Here is a tiny trained network, its code and every weight. The questions are about switching its units off for an input and a class, where a switched-off unit gives its printed mean instead of its output.

import numpy as np


def w(rows, s, z=0):
    codes = np.array(rows[::2]) - 128.0
    scale = np.full(codes.shape[1], s)
    scale[-1] = z or s
    return codes * scale


def norm(h):
    return h / np.sqrt((h * h).mean(-1, keepdims=True) + 1e-5)


def f(y):
    return np.maximum(y, 0)


def log_softmax(a):
    a = a - a.max(-1, keepdims=True)
    return a - np.log(np.exp(a).sum(-1, keepdims=True))


def net(x, mask):
    res = np.array(x, float).reshape(1, 8) / 4 @ E
    u = 0
    for l in range(4):
        y = f(norm(res) @ A[l][:, :-1].T + A[l][:, -1])
        res = res + np.where(mask[u : u + 13], y, B[l][:, -1]) @ B[l][:, :-1]
        u += 13
    return log_softmax(norm(res)[-1] @ U[:, :-1].T + U[:, -1])


A, B = {}, {}
E = w([
[138,116,38,103,104,195,138,15,73,126,134],'x0',
[155,162,148,101,3,138,188,133,152,114,65],'x1',
[203,99,119,56,150,120,126,142,166,173,118],'x2',
[159,96,100,159,144,135,102,147,114,82,36],'x3',
[125,217,120,119,145,111,84,121,94,168,71],'x4',
[128,127,128,128,128,129,128,128,128,128,126],'x5',
[239,160,183,221,131,162,176,144,62,136,197],'x6',
[112,79,218,139,172,49,220,23,71,195,73],'x7',
],0.0062)
A[0] = w([
[146,113,146,53,88,165,192,166,43,192,133,222],'0.n0',
[63,132,173,137,250,118,202,230,178,144,143,202],'0.n1',
[105,254,157,123,123,70,42,89,22,88,114,7],'0.n2',
[51,38,66,250,94,109,243,151,154,105,154,160],'0.n3',
[174,31,93,200,161,108,115,119,124,93,31,65],'0.n4',
[170,133,96,169,124,130,70,14,132,126,156,4],'0.n5',
[120,101,194,150,89,85,123,90,97,150,114,238],'0.n6',
[222,10,136,97,144,120,171,125,205,85,164,126],'0.n7',
[226,162,155,143,135,176,174,140,89,97,119,48],'0.n8',
[143,132,87,144,167,229,123,40,89,176,85,73],'0.n9',
[149,72,170,125,131,178,166,176,95,94,178,7],'0.n10',
[232,204,126,96,131,81,24,84,147,228,85,134],'0.n11',
[122,16,147,107,102,175,139,115,117,89,190,185],'0.n12',
],0.0058,0.0017)
B[0] = w([
[140,155,66,97,106,93,110,135,94,181,107,204],'0.n0',
[175,136,147,112,113,95,43,76,119,150,83,253],'0.n1',
[108,161,171,31,159,151,164,166,76,18,157,196],'0.n2',
[66,156,150,60,123,119,148,133,103,38,189,226],'0.n3',
[139,181,59,172,173,147,155,109,238,109,133,209],'0.n4',
[175,65,72,104,107,139,77,50,119,135,100,173],'0.n5',
[165,151,48,205,118,154,158,205,204,45,168,217],'0.n6',
[107,136,139,22,181,108,146,182,116,71,138,223],'0.n7',
[114,63,164,120,103,197,112,113,120,157,55,202],'0.n8',
[138,172,160,120,105,74,81,73,136,143,107,208],'0.n9',
[115,113,199,86,152,235,133,136,105,108,48,178],'0.n10',
[126,100,160,16,191,137,201,209,103,1,181,206],'0.n11',
[138,200,131,66,183,108,100,90,109,97,88,218],'0.n12',
],0.0058,0.0046)
A[1] = w([
[98,133,166,93,144,119,169,88,122,169,122,155],'1.n0',
[44,93,168,82,111,104,121,148,154,135,115,77],'1.n1',
[130,145,117,84,79,133,172,153,116,104,91,203],'1.n2',
[45,131,105,101,102,123,165,131,161,171,71,102],'1.n3',
[204,119,127,142,108,107,156,128,98,117,167,37],'1.n4',
[93,154,139,103,106,125,137,113,157,214,198,72],'1.n5',
[182,50,112,103,175,105,82,143,108,110,199,158],'1.n6',
[182,118,135,170,143,173,164,122,91,142,132,168],'1.n7',
[146,91,128,158,131,122,88,111,132,142,62,96],'1.n8',
[103,145,190,67,102,140,126,123,89,179,221,224],'1.n9',
[89,96,143,156,151,2,196,84,100,137,64,158],'1.n10',
[118,97,137,112,83,152,154,156,94,147,108,3],'1.n11',
[102,195,125,124,153,140,121,144,74,163,67,39],'1.n12',
],0.0087,0.0019)
B[1] = w([
[132,109,98,149,160,168,114,138,181,75,153,180],'1.n0',
[140,96,152,138,122,147,111,112,91,70,94,207],'1.n1',
[146,94,106,143,149,82,155,111,114,144,181,253],'1.n2',
[92,100,142,102,103,160,121,130,114,196,87,187],'1.n3',
[79,118,208,65,126,163,140,128,184,138,119,161],'1.n4',
[155,179,71,167,149,141,148,141,177,76,22,146],'1.n5',
[132,102,105,117,111,84,159,145,108,151,95,223],'1.n6',
[82,107,111,112,144,196,89,134,162,191,117,180],'1.n7',
[117,190,138,113,126,147,128,140,146,95,120,147],'1.n8',
[158,160,91,158,155,145,133,135,130,115,56,220],'1.n9',
[130,131,124,124,141,176,113,154,202,174,255,229],'1.n10',
[121,114,71,138,96,89,132,159,109,145,58,143],'1.n11',
[139,65,157,140,153,123,203,103,139,57,191,166],'1.n12',
],0.0086,0.006)
A[2] = w([
[125,130,137,106,216,163,97,130,117,126,149,206],'2.n0',
[162,149,189,164,132,174,124,154,38,191,132,100],'2.n1',
[170,157,80,128,54,102,1,186,134,94,150,158],'2.n2',
[43,144,127,226,149,100,140,128,130,135,140,3],'2.n3',
[108,97,106,149,217,80,45,99,71,169,161,89],'2.n4',
[103,157,93,159,50,118,72,159,85,82,178,147],'2.n5',
[177,136,163,98,55,145,194,147,101,168,124,125],'2.n6',
[72,119,111,87,105,128,77,153,109,148,119,40],'2.n7',
[19,153,158,229,103,184,118,66,55,83,152,73],'2.n8',
[35,152,139,251,107,107,158,95,90,103,145,207],'2.n9',
[153,122,129,169,150,164,173,125,156,87,56,31],'2.n10',
[93,153,107,166,132,159,125,125,146,88,133,48],'2.n11',
[119,108,115,103,18,80,160,123,195,105,157,170],'2.n12',
],0.0074,0.0012)
B[2] = w([
[128,115,94,139,82,125,171,153,77,151,113,253],'2.n0',
[84,89,189,138,152,206,131,153,96,110,56,162],'2.n1',
[168,92,157,151,110,150,164,109,156,153,170,226],'2.n2',
[109,148,106,94,83,130,177,167,145,112,135,151],'2.n3',
[103,95,112,176,80,67,199,150,87,158,99,189],'2.n4',
[165,94,132,92,150,109,158,157,131,162,182,187],'2.n5',
[52,70,122,155,114,93,141,135,97,128,111,179],'2.n6',
[103,85,150,170,152,222,157,118,116,128,164,170],'2.n7',
[119,166,98,1,51,101,150,171,161,160,96,196],'2.n8',
[125,118,113,28,115,85,89,217,165,148,153,168],'2.n9',
[65,203,79,156,179,103,88,138,179,116,105,182],'2.n10',
[208,128,98,100,116,128,115,148,188,133,61,182],'2.n11',
[127,129,120,198,211,89,146,142,43,178,111,200],'2.n12',
],0.0078,0.0057)
A[3] = w([
[142,107,179,146,169,114,131,170,166,49,91,178],'3.n0',
[91,145,118,83,118,155,163,75,79,85,168,160],'3.n1',
[113,182,209,126,86,51,76,194,149,120,145,105],'3.n2',
[186,126,66,169,102,170,118,187,137,141,144,154],'3.n3',
[149,144,220,167,176,66,87,158,131,143,126,122],'3.n4',
[188,155,48,121,166,134,157,105,128,151,62,171],'3.n5',
[138,177,93,190,173,117,101,118,180,84,97,189],'3.n6',
[123,180,85,110,139,146,99,34,120,175,186,80],'3.n7',
[109,135,108,66,168,179,180,167,142,52,129,95],'3.n8',
[76,155,205,148,132,113,71,181,190,154,137,250],'3.n9',
[3,83,84,103,198,165,78,117,154,147,97,153],'3.n10',
[130,196,131,98,134,134,197,133,86,31,148,215],'3.n11',
[104,125,80,195,116,109,183,178,101,143,112,111],'3.n12',
],0.0081,0.0013)
B[3] = w([
[126,169,106,117,100,156,155,55,120,87,149,201],'3.n0',
[206,54,114,236,134,138,103,152,121,37,108,174],'3.n1',
[174,66,47,84,94,123,142,51,118,100,72,164],'3.n2',
[67,157,201,203,158,89,152,104,140,189,173,185],'3.n3',
[163,83,69,135,9,156,37,74,98,74,125,158],'3.n4',
[111,145,146,97,54,88,83,142,201,94,108,205],'3.n5',
[106,153,159,124,92,99,38,111,208,117,116,156],'3.n6',
[173,86,99,136,41,161,45,146,109,131,178,151],'3.n7',
[135,202,145,111,212,112,125,116,82,154,185,254],'3.n8',
[156,111,74,116,84,209,96,82,88,164,142,168],'3.n9',
[116,189,253,195,99,191,168,160,67,147,103,208],'3.n10',
[128,84,202,160,168,91,135,55,138,132,110,194],'3.n11',
[83,145,90,176,169,48,40,124,159,136,89,179],'3.n12',
],0.0072,0.0097)
U = w([
[156,127,152,128,192,121,185,98,62,66,157,253],'0',
[82,116,200,151,126,243,161,177,82,170,64,138],'1',
[195,51,68,136,20,156,81,76,131,104,123,96],'2',
[154,117,134,189,155,142,164,163,206,223,249,84],'3',
[142,131,82,25,134,90,192,218,127,128,123,60],'4',
[118,216,126,168,143,115,105,116,214,121,93,87],'5',
[67,62,83,211,129,43,150,163,90,180,69,95],'6',
],0.014,0.0048)

Each question gives the input, the list of numbers given to net, and the class t.
The units are the neurons (one row each of A and B). Each row of codes is followed by its name. A weight is (code - 128) times the scale printed after its matrix; where a second scale follows, it is the last column's (A, B and U).
mask holds one flag per neuron, layer by layer. A switched-off neuron (its flag False) gives its mean, the last column of its row in B, instead of its output. The means were averaged over made-up inputs and are rounded, as every weight is.
A unit's drop is (log p(t) with every unit on - log p(t) with that unit switched off) / (log p(t) with every unit on - log p(t) with every unit switched off).
The circuit of an input: a set's keep is (log p(t) with only the set's units on - log p(t) with every unit switched off) / (log p(t) with every unit on - log p(t) with every unit switched off). Starting from the 12 units with the biggest drops (on a tie, the unit counted first), units are removed one at a time, each time the one whose removal leaves the highest keep (on an exact tie, the one counted first), for as long as the keep stays at least 0.8.
units of the circuit, in order: the units of the circuit, biggest drop first
k most important neurons: the k neurons with the biggest drops, biggest first
k most important neurons of layer l: the k neurons of layer l with the biggest drops, biggest first
input [-8,-7,4,-8,3,0,-7,7], class 2: 3 most important neurons => [0.n1; 3.n4; 3.n9]
input [-4,-5,-6,5,4,-6,3,5], class 4: units of the circuit, in order => [2.n9; 2.n8; 2.n3]
input [5,1,-2,-7,-2,2,5,8], class 3: units of the circuit, in order => [1.n10]
input [7,7,-2,-8,4,-2,3,-4], class 5: units of the circuit, in order => [1.n9; 3.n3; 3.n5]
input [2,-5,7,-2,1,-2,-4,6], class 4: units of the circuit, in order => [0.n11; 1.n6; 3.n11]
input [7,-3,7,0,6,1,-6,5], class 2: 4 most important neurons => [3.n7; 0.n9; 0.n7; 3.n1]
input [-1,6,4,4,5,-2,-3,-3], class 6: units of the circuit, in order => [1.n2; 2.n12; 0.n12]
input [4,-6,-7,-4,1,0,1,4], class 4: 2 most important neurons of layer 2 => [2.n8; 2.n9]
input [-6,-1,7,7,-7,3,-7,5], class 0: 3 most important neurons => [0.n7; 1.n9; 1.n1]
input [-2,-5,-6,0,8,1,-7,8], class 0: 4 most important neurons => [0.n2; 1.n12; 1.n1; 1.n7]
input [0,7,-2,7,-8,-2,-2,-2], class 0: 3 most important neurons => [0.n3; 0.n7; 1.n9]
input [-7,-6,-5,-7,4,-5,8,7], class 1: units of the circuit, in order => [2.n1; 1.n2]
input [6,-8,-2,-8,4,4,-5,5], class 5: units of the circuit, in order => [1.n5; 1.n9; 3.n5]
input [3,1,-7,0,4,0,-6,7], class 3: units of the circuit, in order => [1.n10]
input [-7,-3,2,0,-4,3,8,-2], class 1: 2 most important neurons => [2.n1; 0.n10]
input [-2,6,5,2,2,2,1,-6], class 3: units of the circuit, in order => [2.n2; 3.n3]
input [1,5,-3,-8,0,-5,0,-5], class 5: 2 most important neurons => [1.n5; 1.n9]
input [6,-6,-8,4,1,-6,6,0], class 4: units of the circuit, in order => [2.n8; 2.n9]
input [-8,4,-4,-7,-4,7,1,0], class 2: units of the circuit, in order => [0.n1; 3.n2]
input [-2,-7,-2,-7,-7,0,6,-6], class 0: most important neuron => [0.n10]
input [0,6,-1,8,7,-1,-7,7], class 5: 3 most important neurons => [0.n4; 0.n6; 0.n3]
input [-6,-5,6,8,-6,6,-7,4], class 5: units of the circuit, in order => [0.n4; 1.n8]
input [7,6,7,3,8,5,0,-5], class 0: 2 most important neurons => [0.n11; 0.n1]
input [7,6,1,-6,5,5,-8,-5], class 1: 2 most important neurons => [1.n3; 3.n10]
input [3,-7,3,-5,6,7,3,6], class 6: 3 most important neurons => [2.n4; 2.n0; 1.n6]
input [-2,-5,-5,-3,-5,-3,6,-5], class 1: 3 most important neurons => [0.n10; 2.n1; 0.n11]
input [0,7,-8,-4,5,2,2,4], class 4: units of the circuit, in order => [2.n9; 2.n8]
input [0,-1,8,-1,-6,5,4,-5], class 4: units of the circuit, in order => [0.n7]
